Here is a tiny trained network, its code and every weight. The questions are about switching its units off for an input and a class, where a switched-off unit gives its printed mean instead of its output.

import numpy as np


def w(rows, s, z=0):
    codes = np.array(rows[::2]) - 128.0
    scale = np.full(codes.shape[1], s)
    scale[-1] = z or s
    return codes * scale


def f(y):
    return np.maximum(y, 0)


def log_softmax(a):
    a = a - a.max(-1, keepdims=True)
    return a - np.log(np.exp(a).sum(-1, keepdims=True))


def net(x, mask):
    res = np.array(x, float).reshape(1, 7) / 4 @ E
    y = f(res @ A[0][:, :-1].T + A[0][:, -1])
    res = res + np.where(mask, y, B[0][:, -1]) @ B[0][:, :-1]
    return log_softmax(res[-1] @ U[:, :-1].T + U[:, -1])


A, B = {}, {}
E = w([
[112,138,115,123,142,125,138,114,134],'x0',
[133,125,132,120,120,129,125,136,125],'x1',
[168,234,165,194,172,128,158,197,106],'x2',
[165,158,135,88,198,94,2,85,43],'x3',
[149,102,25,146,174,225,104,181,132],'x4',
[108,139,122,129,133,126,126,136,130],'x5',
[28,50,185,206,156,164,160,138,27],'x6',
],0.008)
A[0] = w([
[154,176,114,92,131,120,131,130,231,94],'n1',
[135,164,210,85,87,21,133,62,123,105],'n2',
[182,181,103,66,96,115,104,123,218,23],'n3',
[196,255,163,192,178,121,176,219,107,76],'n4',
[120,115,123,136,44,165,227,171,217,66],'n5',
[198,169,102,58,126,119,86,125,147,57],'n6',
[97,130,120,173,43,161,238,144,212,5],'n7',
[153,148,34,148,179,191,90,170,112,72],'n8',
[197,157,103,121,89,112,126,125,227,80],'n9',
[89,59,64,49,38,150,129,78,171,163],'n10',
[130,72,32,110,158,198,110,155,150,153],'n11',
[74,149,201,116,60,27,178,85,119,123],'n12',
[160,239,138,212,153,128,190,200,131,119],'n13',
],0.006,0.003)
B[0] = w([
[99,93,204,151,141,164,142,156,89,208],'n1',
[154,188,81,110,40,210,155,152,140,230],'n2',
[31,58,211,208,177,215,129,165,116,214],'n3',
[98,65,88,133,71,27,99,94,197,254],'n4',
[163,198,138,93,175,104,38,58,15,235],'n5',
[76,112,193,169,172,150,110,133,83,200],'n6',
[141,220,157,99,194,124,3,9,43,227],'n7',
[163,169,71,130,38,176,139,141,123,205],'n8',
[74,82,166,193,176,180,154,160,90,214],'n9',
[124,72,122,120,101,32,120,127,210,236],'n10',
[180,158,95,119,60,176,172,154,146,218],'n11',
[150,190,85,134,62,219,196,148,146,226],'n12',
[132,55,99,145,83,61,123,112,168,243],'n13',
],0.0064,0.0067)
U = w([
[157,205,134,92,166,112,2,69,61,75],'0',
[26,69,189,209,161,184,179,161,94,58],'1',
[150,131,120,111,132,113,155,131,145,254],'2',
[182,190,77,110,60,186,199,150,151,44],'3',
[124,64,96,121,92,20,107,113,200,62],'4',
[142,135,124,108,155,115,158,131,133,225],'5',
],0.0098,0.0075)

Each question gives the input, the list of numbers given to net, and the class t.
The units are the neurons (one row each of A and B). Each row of codes is followed by its name. A weight is (code - 128) times the scale printed after its matrix; where a second scale follows, it is the last column's (A, B and U).
mask holds one flag per neuron, in row order. A switched-off neuron (its flag False) gives its mean, the last column of its row in B, instead of its output. The means were averaged over made-up inputs and are rounded, as every weight is.
A unit's drop is (log p(t) with every unit on - log p(t) with that unit switched off) / (log p(t) with every unit on - log p(t) with every unit switched off).
The circuit of an input: a set's keep is (log p(t) with only the set's units on - log p(t) with every unit switched off) / (log p(t) with every unit on - log p(t) with every unit switched off). Starting from the 12 units with the biggest drops (on a tie, the unit counted first), units are removed one at a time, each time the one whose removal leaves the highest keep (on an exact tie, the one counted first), for as long as the keep stays at least 0.8.
circuit, biggest first: the units of the circuit, biggest drop first
most important unit: the unit with the biggest drop
top k neurons: the k neurons with the biggest drops, biggest first
input [2,-3,7,1,-5,0,6], class 4: circuit, biggest first	n4, n13, n3
input [2,-4,4,-1,-1,5,4], class 2: most important unit	n3
input [6,-2,8,0,6,0,1], class 4: circuit, biggest first	n4, n13
input [-7,6,0,-8,4,-2,7], class 0: circuit, biggest first	n7, n5
input [3,3,-5,-3,-7,-1,-2], class 3: top 3 neurons	n12, n2, n4
input [-5,1,-4,-8,5,8,-6], class 0: circuit, biggest first	n5, n7
input [-2,-5,-1,1,-7,2,6], class 3: circuit, biggest first	n12, n2, n3
input [5,8,-5,-8,5,2,2], class 0: circuit, biggest first	n7, n5
input [3,-4,-3,-1,5,-1,1], class 3: circuit, biggest first	n11, n3
input [-2,5,1,-6,3,3,-6], class 0: circuit, biggest first	n5, n7
input [-8,8,1,5,-5,6,4], class 5: circuit, biggest first	n7, n5, n3
input [2,-8,1,6,-7,-2,7], class 5: top 2 neurons	n3, n7
input [6,-1,6,-2,-6,-2,-7], class 1: circuit, biggest first	n3, n9
input [8,6,-8,-5,1,8,4], class 2: most important unit	n4
input [-8,2,-6,-5,-7,4,-6], class 3: top 3 neurons	n12, n2, n4
input [8,1,4,-6,8,0,6], class 3: top 3 neurons	n11, n8, n3
input [0,1,2,-4,-8,3,2], class 3: top 2 neurons	n12, n2
input [-5,5,-5,0,6,0,1], class 3: top 2 neurons	n11, n4
input [4,-8,3,-5,6,2,3], class 5: top 2 neurons	n2, n12
input [-5,7,3,6,8,6,0], class 3: most important unit	n8
